Each row is followed by its class.
[  7  53  -7  36  21  22  18   9  -1  -3 -13   4   5   8   0   1 -17  42
  85  34 -25  22  -6 -24 -38  11   6  28 -54   6  -6  16] => Lusa
[-17  -2  -7 -37   5  49   3  22 -29  23 -39  13  57 -11   9  62 -23 -11
  11 -17 -30  -1 -34  42   1  -3 -14 -21  55 -18  26 -10] => farid
[ 27   2 -23  29  -9 -25 -15  26  30  -3   9  16 -22  19 -37 -27 -44  -9
  44  30  -8  53  15  -7  25  28 -12  10 -17 -28  45  -1] => sisu
[ -2  48  45  28  42 -25   5 -34  32   6 -16  19  -4  -5  52 -21  -8  -1
  45 -50 -58   4  83 -43 -11 -46 -27  69   5  17 -17 -11] => sisu
[ -1  58  17 -14  14 -31 -49 -16   4  33  -7  17  36 -10 -14 -15  24  37
  13 -24   6 -42  58  14 -47 -21  38  50 -11  -1  32 -35] => rop
[-54  23  -2 -31  -5 -21  13   3  17  28 -24  21  74  49  -1   4  -9  14
  37  -4  -3  15   5  56 -11   4  31   8  47 -20  82   9] => bomak
[ 22  17  -5 -32 -17 -25 -19  22 -28   8 -27  45  55  11 -46  16 -15 -13
  -8  11  16  24 -28  62  38  51  -2 -41 -26  -3  70  20] => Sar
[ 10  -4  15  27 -17 -44  22  14  27   9  19  22 -15 -40  27   5 -15  27
  60   1 -16   8  -2 -54 -60  -6  30  25 -43 -26  16  -5] => Lusa
[  8  13  15 -29 -11 -40 -18  -5  -5  28 -32  30  67  -3   7   0  28  -4
   5  10  18  -4 -47  32 -12  21  28 -15  27 -25  53   4] => Lusa
[-14   7  15   9  -1 -14  19   6  39  16  11  -7   3  14 -11   4 -29  -4
  44 -28 -14  12  10  10 -15 -20  -9  31   9  -9  28 -11] => bomak
[-32  44  51 -30  -7 -27  17 -39  -4  18  -4  29  25 -40   1  12  -7   2
  33 -11 -15 -31 -32   6  24  20  22  -6 -18  27 109   4] => madol
[ -2   3  32 -17  15  22  21 -10 -17  -2   7 -12  -5  -4  41  19 -18  17
  32  -1 -44   4 -40  -7   0   6  -8  62 -19 -36 -73 -42] => rop
[ 20 -26 -18  11 -18 -24   4  18  36   4  15  20 -49 -15 -22  36 -38 -25
  40  38  25   1  -4   3 -46   1 -10   2   0 -33  16 -43] => Vazo
[ 33 -40   5 -27  -7 -17 -23 -16  -7   3  -5   4  -1 -15 -51  -8  -5 -38
  13  14  10 -14 -67   3  -3  15 -21 -15   0 -18  16  14] => sepel
[ 11 -24  -7 -31  -1  15  -7  28 -20 -11 -17  25  38 -16   0  23  -3 -34
   8 -23  -1 -20 -25  16 -14  13  -5 -62  39  31   3 -29] => zepet
[-39  28  12   4  37  32  13  -2  35  13 -43  -4  29  28  60  10 -16 -27
  16 -51 -44  44  36  -3  18 -45 -29  55  17  12 -13  21] => madol
[ 33  23 -22  18  37 -26  -8 -30   0   3   6   0   1   8 -21 -46   2  10
  59   8 -49  29  20 -32   1   5 -26  32 -34   9  -8  45] => sepel
[ 38   8 -17  43  15 -13  -1 -26 -20  -3  24  23 -29 -33 -31 -46 -16  27
  83  24 -31   9  51 -37 -43  -3 -35 -14 -73  19  50  15] => safu
[ 16 -27 -10 -11 -30   2  10  -2   5  -2   2  22 -55 -27 -12  -1  -6 -24
  26   1   3  -1   0 -18 -14 -11 -30   0  -8  36 -11  52] => sepel
[  7  56   2  13  23  23   8 -15 -21   7  21 -17   2 -20 -27 -34 -13  26
  38   5 -21 -15   4 -34   3  10 -10  14 -59  34  16   7] => zepet
[ 12 -29  12  -6  16  36  -4  25  22  13 -22  -4  11  47  11  33 -23 -37
 -21   4  -8  29 -18  29  13   3 -39  13  -4 -75 -77 -53] => Lusa
[ 26  44  41 -24  16 -39 -35 -10 -20  23  29   6  16 -23  13 -29  16  13
 -38 -61  -6 -47  25   7  10 -18   6  41 -16  20   2 -42] => rop
[  0  -4  22 -37   9 -14 -26   7 -18  22 -20  44  32   9 -19  11 -10 -14
 -22 -20   3 -10 -28  31 -25  10   3  16   8 -51  22   2] => Sar
[ 15 -11 -44  38   9   4  -9   2 -19  14  -2  -4  -1 -55  -5 -21  12  22
  18  31  -7   5  59 -44 -62   8   5   9 -16 -43   5   2] => farid
[ 20  32   5 -28   1 -22 -57 -22  -7  33 -20  11  18 -19 -18 -21   4 -17
 -42 -42   8 -18  66  17   5 -19  -9 -12 -16  14  33 -47] => farid
[ -5  -9 -11 -24  34  48   0 -12  -3  -1 -17  -1  -2   8   0  25 -10 -13
   7  22 -25  -1 -16   4   9  28 -31   9  13 -25 -74 -28] => sepel
[  -2   51   66  -20    9 -102  -20  -39   16   25   11   25   12  -59
  -15  -23    1   32  -12  -34    9  -55   36   -2  -25   21   58   35
  -16    4   65 -113] => Sar
[ -9  27  26  -7  16   0   9   3 -19  28 -11  12  40 -20  20   3 -28  25
  47   7 -34  -5 -29   7   9   0   5   3  37   2  24 -17] => sisu
[ 28 -25 -15  17 -28 -43   5  44   3   5  24  31 -15 -35 -35 -10 -31 -10
   3   8  15  20   9   1  -8  28  -8 -17 -22 -13  96  10] => Sar
[ -3  -9   4  -2   6  54   8  14   9 -13 -21 -37  10  16 -18  53  -7 -21
 -23  33   7  -9 -71  21  20  25 -26 -23  32  -4 -46 -27] => tagev
[  8  27   9   2  15  -6  17 -64 -57  40  -4  -3  20 -24  17 -34  10  28
  74  52 -17 -10 -33 -32 -57 -43 -20  36 -45  -9 -24  82] => Vazo
[ 14  -4 -14 -16   7   1   9  14  -2  14  -7  15  -8 -34 -20  -5 -27  -2
  51  21 -13  -2 -13  14 -14  19 -20 -14  27  31  51 -22] => sepel
[ -7 -12  17 -12 -37 -20  27  -4  18   1   1  -2 -10 -45   8  -8 -36 -11
  31  18  -1   9 -42 -41 -20  -3 -10  -5 -33  13  95   9] => tagev
[ 20  -5  15 -37   7   3   2 -58 -33  15 -16  -9   2 -17  -6   5 -17 -16
  68  64  -2 -11 -95  16 -18   9 -25  -8   9 -15 -35 -49] => Vazo
[ -7  10  45 -27  32  30   6 -27 -18  22 -38   9  21 -26   7  15 -16 -21
  37  20 -25  -6 -61  25   1  27 -24   4   6 -23  18 -39] => madol
[-51 -10  27 -43  -8 -40  14 -36   9  11 -13  16  53   5  19  -5  -1   4
  32  -4  -2 -25 -11  17 -36  10  40 -13  47 -19  55 -54] => bomak
[  -8   23   30  -48    2  -36  -11  -40   -6   19    4   10   22  -47
   -1  -33    1   -1    6   -2    3  -49   -8    0   -3   33   25  -30
   21   26   73 -106] => zepet
[-37 -34  -5  48  27  26  20   4  50  -5 -25 -38   6  52  49  -4  -3 -15
  -3   1  -4  29  65 -26 -44 -34 -25  24   6 -41 -69  -5] => bomak
[-22   8  23   9  31 -10  27  31  22   7  -2 -37  22  35  21 -17 -28   3
 -63   1  -7   9  20   7  14   4  -5  41  -8 -29  -8 -64] => tagev
[-76  19  23  -9  26  -1  34   1  57  13 -22  -9  46  53  73  23 -35  10
  20 -37 -35  31  30  -4 -15 -26  17  56  21 -41   5 -32] => bomak
[ 28  12 -19  22  20 -40 -34   2  12  21  13  12   5 -12 -34 -60  25  -3
 -31   6  11 -10  70 -21 -52   0  -9  28 -17 -32  43   9] => tagev
[-16  26   9 -50 -20 -17   4 -31  -9  10 -24  11  76  -2 -21  12   7 -12
  15   3 -10  -6 -46  27  30  13  -2 -26  20  23  87  23] => tagev
[-29  38  -9  22  14 -33  11  -6  32  20 -26   1  41 -21  62  -1  -7  19
  20 -46 -45  35  88 -46 -23 -39  15  49 -10  -7  59  14] => farid
[-29 -31  23  20  13 -40  33 -11  52   4 -14   4 -10   4  76  -1   7  -1
  15 -10 -38  27  50 -50 -52 -16  17  50   2 -53 -57 -32] => zepet
[ 25   3  18 -48  -5  -5 -22  -7 -61  36 -62  41  43  -6  -7  -8   6 -25
   2   9  -5  -1 -32  63 -16   6 -26 -37  17  -3  66  27] => farid
[-18  49  54 -33   4 -53 -32 -56   9  25 -27  29  46 -30   5  -9   6  15
  23   0   1 -45   3   6   1  12  41  -5  32   6  59 -71] => sisu
[-13  40  32  -4  15 -15 -22 -10  18  47 -10   3  28 -15  31 -19  -2   1
 -23 -29  -7 -26  52  14  27 -29  -9  -1  63  32  46 -44] => sisu
[ -8  -6 -17 -25 -23 -50 -13  19  -1  -2  -6  47  62   1 -24  17  -3   3
  22 -16  13   4 -20  42  -4  16  40 -33  37   1 114   9] => safu
[ 19  21  -5 -15 -14 -39 -25 -14   3  19  33  23 -33  -6 -53 -41 -23   2
  -1   3   1  11   3   7  21  29  -6  14 -28  -8  75 -12] => Sar
[-11   9  49  -7  13  21   0   6   3  27 -30  12   5   0  17  14 -31 -15
  -4   8  -3 -21  -3  23   7  -7 -28  -4  29 -10  18 -39] => sisu
[ 17 -28   2   3 -23  -8  -5   1   7   5  -2   9 -33 -24  -9 -11  -6  -9
  31  37  13   7 -36 -29 -40  20   4 -24 -31 -16   9   7] => zepet
[-25  -9  -9  16  39  53  23  39 -13  -1 -37  -8  11  27  76  20 -17  -7
 -42 -21 -35  25  46 -13 -21 -24 -26  28  11 -29 -59   5] => farid
[-26  33  -4  42  28 -23  32 -12   8  17  23   1  -2 -56  18 -25 -14  55
  91  19 -46   2  17 -58 -49   9  39  36 -16   4  67   1] => madol
[ -6  15 -14 -34 -14  11   3 -39 -26  -1 -23  30  26   2 -16  38  21 -32
  18  35  30 -34 -15  36  -2   7 -18 -32  24  19  13  23] => Vazo
[ -7  32  48   0  18 -11  23   4   6  31 -32   2  27 -25  19  25 -37  20
  31  13 -22  19 -34  18  -1  17  -8  18 -12 -11  55 -34] => Sar
[-16  15  22 -25   9 -29 -23 -22   0  27 -15  18  40   2  14 -31  25  -4
 -25 -31  20 -36  66  22 -36 -16  10 -15  17  14   1 -40] => bomak
[-10  50  44 -25  11 -17 -44 -25   2  40 -28  19  39 -34  -3  -5  -8  21
   7   5  16 -42   4   7 -14   1  32   8  14 -10  26 -65] => sisu
[-17   8 -34   7  16 -16   3 -52  38  -6 -32   4  -2  16  50  -7   0 -21
  68  13 -16  36  68 -36 -47 -42 -19  42  12   0 -41 -20] => Vazo
[ 25  12  15  43  15   3  15 -25 -49  12   6 -19 -49 -37 -24 -59  -7  30
  16  47 -12 -26  55 -31 -43   1 -29   0 -81  10   9 -11] => farid
[ 11  38   0 -18  -5 -40 -13 -12  -1   7  21  28  34 -45 -26 -10  -2  -2
  35 -24 -15 -22   1  10  44  28  13  -1  63  27  73 -34] => sisu
[-28  32  24 -27 -28 -41  -5 -25  -5  19   8 -25  21 -51  -2  -1 -15  34
 -25  -6  16 -38   0  -6  25  15  57 -21 -12  27  67 -86] => farid
[-19  17 -11 -49 -18   3  -4 -10 -25  22 -16  35  59 -13 -10  24  -6   0
  11  -1  -8   2 -31  40  32  29   1 -39  39  15  78  10] => Sar
[-27  21  44 -59 -19 -39   8 -18 -44  14 -27  20  82 -12  16  28 -18  15
  -6 -10 -15 -14 -82  16  22  23  49 -18 -25 -24  88  12] => farid
[-20  24  15  20  38   8  16 -27  24  35 -50  17  14 -26  50 -14   9 -11
  51   3 -38  28  70  -9 -35 -19 -32  43   8  -8  30   1] => madol
[ -3  -7   9   6   4  18   5  -2  21  -6 -48  18 -13  -4   5  38 -21  -1
  70  66 -12  16 -18  25 -13  45  -2 -16  57 -20 -31 -77] => sisu
[ 18   4 -16 -47  -5 -14 -19   1 -29   6   7  28  52 -22 -16  -3   6 -14
  12 -10 -10 -17  11  48  27  36  -7 -20  33   2  63 -67] => rop
[-31 -12 -11   5  13   4   5 -25  48   1   1   5  -2 -13  40  24  10  -1
  56 -29 -45   1  20 -58 -54 -25  15  28  49 -18 -36 -17] => zepet
[  3  36  27 -41   0 -28 -23   2  -4  14  10  20  62  -7  15  24   0  -2
   8 -61 -25 -17 -41  18  26  -7  13  28  14  -1  72   6] => rop
[ 11  43  44 -22  -3 -44 -56 -34   5  26   1  42   3 -13 -39 -16  18 -10
 -31 -21  27 -69  41  26   9   4  12 -16  27  19  49 -44] => sisu
[ 44  27 -11  18   7 -20 -12 -22 -61  22   7 -14  11 -70 -13 -77   3  21
  30  -3 -18  -3  24 -42 -25 -15 -17   4 -52  34  51  31] => farid
[ -5   7  -5 -40  28  -4 -24 -23 -13  31  -3  19   0 -18 -22 -34  -1  10
  -5  14  -1 -39  38  12 -30  15   2  14  16 -10  -7 -65] => sepel
[-34  36  22  -9  33  -1  23 -62  22  23 -38 -11  40  10  51 -25   7  -1
  37   1 -60  25  24 -28 -16 -30 -38  57  12  -8  32  14] => tagev
